Here is a tiny trained network, its code and every weight. The questions are about switching its units off for an input and a target symbol, where a switched-off unit gives its printed mean instead of its output.

import numpy as np


def w(rows, s, z=0):
    codes = np.array(rows[::2]) - 128.0
    scale = np.full(codes.shape[1], s)
    scale[-1] = z or s
    return codes * scale


def norm(h):
    return h / np.sqrt((h * h).mean(-1, keepdims=True) + 1e-5)


def f(y):
    return y / 2 * (1 + np.tanh(0.7978845608 * (y + 0.044715 * y**3)))


def softmax(a):
    e = np.exp(a - a.max(-1, keepdims=True))
    return e / e.sum(-1, keepdims=True)


def log_softmax(a):
    a = a - a.max(-1, keepdims=True)
    return a - np.log(np.exp(a).sum(-1, keepdims=True))


def net(x, mask):
    ids = ['αβγδεζηθλμπστφψω'.index(c) for c in x.split()]
    T = len(ids)
    res = E[ids] + P[:T]
    r = norm(res)
    for j in range(2):
        rows = slice(4 * j, 4 * j + 4)
        q, k, v = (r @ M[0][rows].T for M in (Q, K, V))
        z = softmax(np.where(np.tri(T) > 0, q @ k.T / 4**0.5, -1e9)) @ v
        o = O[0][rows]
        res = res + np.where(mask[j], z, o[:, -1]) @ o[:, :-1]
    y = f(norm(res) @ A[0][:, :-1].T + A[0][:, -1])
    res = res + np.where(mask[2:26], y, B[0][:, -1]) @ B[0][:, :-1]
    return log_softmax(norm(res)[-1] @ U[:, :-1].T + U[:, -1])


Q, K, V, O, A, B = {}, {}, {}, {}, {}, {}
E = w([
[141,100,165],'α',
[81,208,142],'β',
[228,168,133],'γ',
[45,110,144],'δ',
[79,163,130],'ε',
[63,235,148],'ζ',
[116,77,125],'η',
[151,119,148],'θ',
[78,192,136],'λ',
[3,62,159],'μ',
[126,100,122],'π',
[116,121,123],'σ',
[140,117,104],'τ',
[133,120,160],'φ',
[124,101,123],'ψ',
[158,78,117],'ω',
],0.024)
P = w([
[255,61,173],'0',
[225,93,177],'1',
[204,119,168],'2',
[156,146,174],'3',
[132,150,168],'4',
[104,170,179],'5',
[88,184,167],'6',
[70,183,175],'7',
[72,186,204],'8',
],0.0037)
Q[0] = w([
[199,96,187],'H1',
[234,127,152],'H1',
[53,103,103],'H1',
[200,8,136],'H1',
[29,177,132],'H2',
[162,156,105],'H2',
[185,51,173],'H2',
[84,198,165],'H2',
],0.013)
K[0] = w([
[159,107,253],'H1',
[135,142,207],'H1',
[154,88,41],'H1',
[133,58,195],'H1',
[144,138,249],'H2',
[151,80,132],'H2',
[99,106,53],'H2',
[150,161,174],'H2',
],0.015)
V[0] = w([
[82,179,193],'H1',
[162,114,125],'H1',
[165,175,75],'H1',
[68,58,90],'H1',
[179,98,159],'H2',
[125,107,247],'H2',
[94,97,66],'H2',
[161,122,145],'H2',
],0.011)
O[0] = w([
[107,55,111,116],'H1',
[131,205,150,142],'H1',
[70,121,64,3],'H1',
[228,147,166,208],'H1',
[117,147,152,189],'H2',
[1,173,215,248],'H2',
[167,90,137,127],'H2',
[117,175,124,147],'H2',
],0.0078,0.0035)
A[0] = w([
[110,101,220,148],'N1',
[133,143,115,123],'N2',
[83,137,48,214],'N3',
[119,57,172,81],'N4',
[125,127,103,144],'N5',
[112,176,82,202],'N6',
[58,160,145,148],'N7',
[95,247,79,73],'N8',
[137,113,156,43],'N9',
[157,200,139,70],'N10',
[84,89,100,130],'N11',
[106,188,142,3],'N12',
[121,102,96,143],'N13',
[157,177,113,119],'N14',
[151,215,154,114],'N15',
[138,151,121,112],'N16',
[79,117,147,137],'N17',
[120,109,152,99],'N18',
[114,131,150,86],'N19',
[145,171,89,97],'N20',
[105,120,136,133],'N21',
[193,182,42,106],'N22',
[203,178,117,180],'N23',
[134,143,183,90],'N24',
],0.014,0.0048)
B[0] = w([
[36,149,101,254],'N1',
[134,91,162,121],'N2',
[250,24,133,159],'N3',
[87,189,129,170],'N4',
[163,68,161,121],'N5',
[237,137,143,145],'N6',
[164,142,62,199],'N7',
[232,253,135,159],'N8',
[122,139,130,130],'N9',
[109,47,132,138],'N10',
[123,92,127,141],'N11',
[138,145,115,128],'N12',
[163,80,173,122],'N13',
[146,63,148,131],'N14',
[127,42,58,164],'N15',
[114,94,160,123],'N16',
[97,110,79,171],'N17',
[87,176,110,140],'N18',
[122,135,122,134],'N19',
[115,146,167,120],'N20',
[118,118,101,142],'N21',
[148,51,239,143],'N22',
[140,46,116,184],'N23',
[92,112,105,171],'N24',
],0.006,0.0086)
U = w([
[180,192,132,223],'α',
[133,139,112,71],'β',
[124,124,134,2],'γ',
[128,104,43,91],'δ',
[136,156,114,91],'ε',
[128,136,90,141],'ζ',
[98,144,247,133],'η',
[66,161,96,191],'θ',
[103,125,168,66],'λ',
[88,114,133,55],'μ',
[80,47,128,61],'π',
[92,140,145,114],'σ',
[195,89,164,217],'τ',
[89,131,137,108],'φ',
[117,118,148,65],'ψ',
[71,45,71,134],'ω',
],0.015,0.0055)

Each question gives the input, a string of symbols that net reads in full, and the target symbol t.
The units are the heads (4 rows each of Q, K, V and O) and the neurons (one row each of A and B). Each row of codes is followed by its name. A weight is (code - 128) times the scale printed after its matrix; where a second scale follows, it is the last column's (O, A, B and U).
mask holds one flag per unit, heads first, then neurons. A switched-off unit (its flag False) gives its mean, the last column of its rows in O or B, instead of its output. The means were averaged over made-up inputs and are rounded, as every weight is.
A unit's drop is (log p(t) with every unit on - log p(t) with that unit switched off) / (log p(t) with every unit on - log p(t) with every unit switched off).
The circuit of an input: a set's keep is (log p(t) with only the set's units on - log p(t) with every unit switched off) / (log p(t) with every unit on - log p(t) with every unit switched off). Starting from the 12 units with the biggest drops (on a tie, the unit counted first), units are removed one at a time, each time the one whose removal leaves the highest keep (on an exact tie, the one counted first), for as long as the keep stays at least 0.8.
circuit, biggest first: the units of the circuit, biggest drop first
top k neurons: the k neurons with the biggest drops, biggest first
which heads matter: for each layer, one digit per head in row order, 1 if its drop is at least 0.15 and else 0, layers parted by /
drop when u is switched off: that unit's drop, to one decimal
input η ω η λ τ μ π, target τ: circuit, biggest first => H1, H2
input ε λ η η τ σ, target α: circuit, biggest first => H1, N8
input η λ ε τ η θ, target τ: top 3 neurons => N1, N17, N15
input σ λ β μ ε τ α, target τ: circuit, biggest first => H2
input η ε ε τ α τ, target τ: which heads matter => 01
input η τ σ η η β η ε, target α: which heads matter => 00
input ω τ ζ η, target τ: which heads matter => 11
input μ η γ θ η ε ε τ, target τ: which heads matter => 00
input τ ε η, target τ: which heads matter => 11
input η τ ψ ζ, target α: circuit, biggest first => N8, N6, H2
input ε γ η, target η: which heads matter => 10
input η η λ θ ε ω, target θ: drop when H1 is switched off => 0.2
input θ η τ ε, target α: drop when N8 is switched off => 0.5
input η τ ε σ γ, target τ: drop when N9 is switched off => 0.0
input η ε θ η ε η η η, target η: circuit, biggest first => H1
input ζ η λ, target δ: drop when H2 is switched off => 0.1
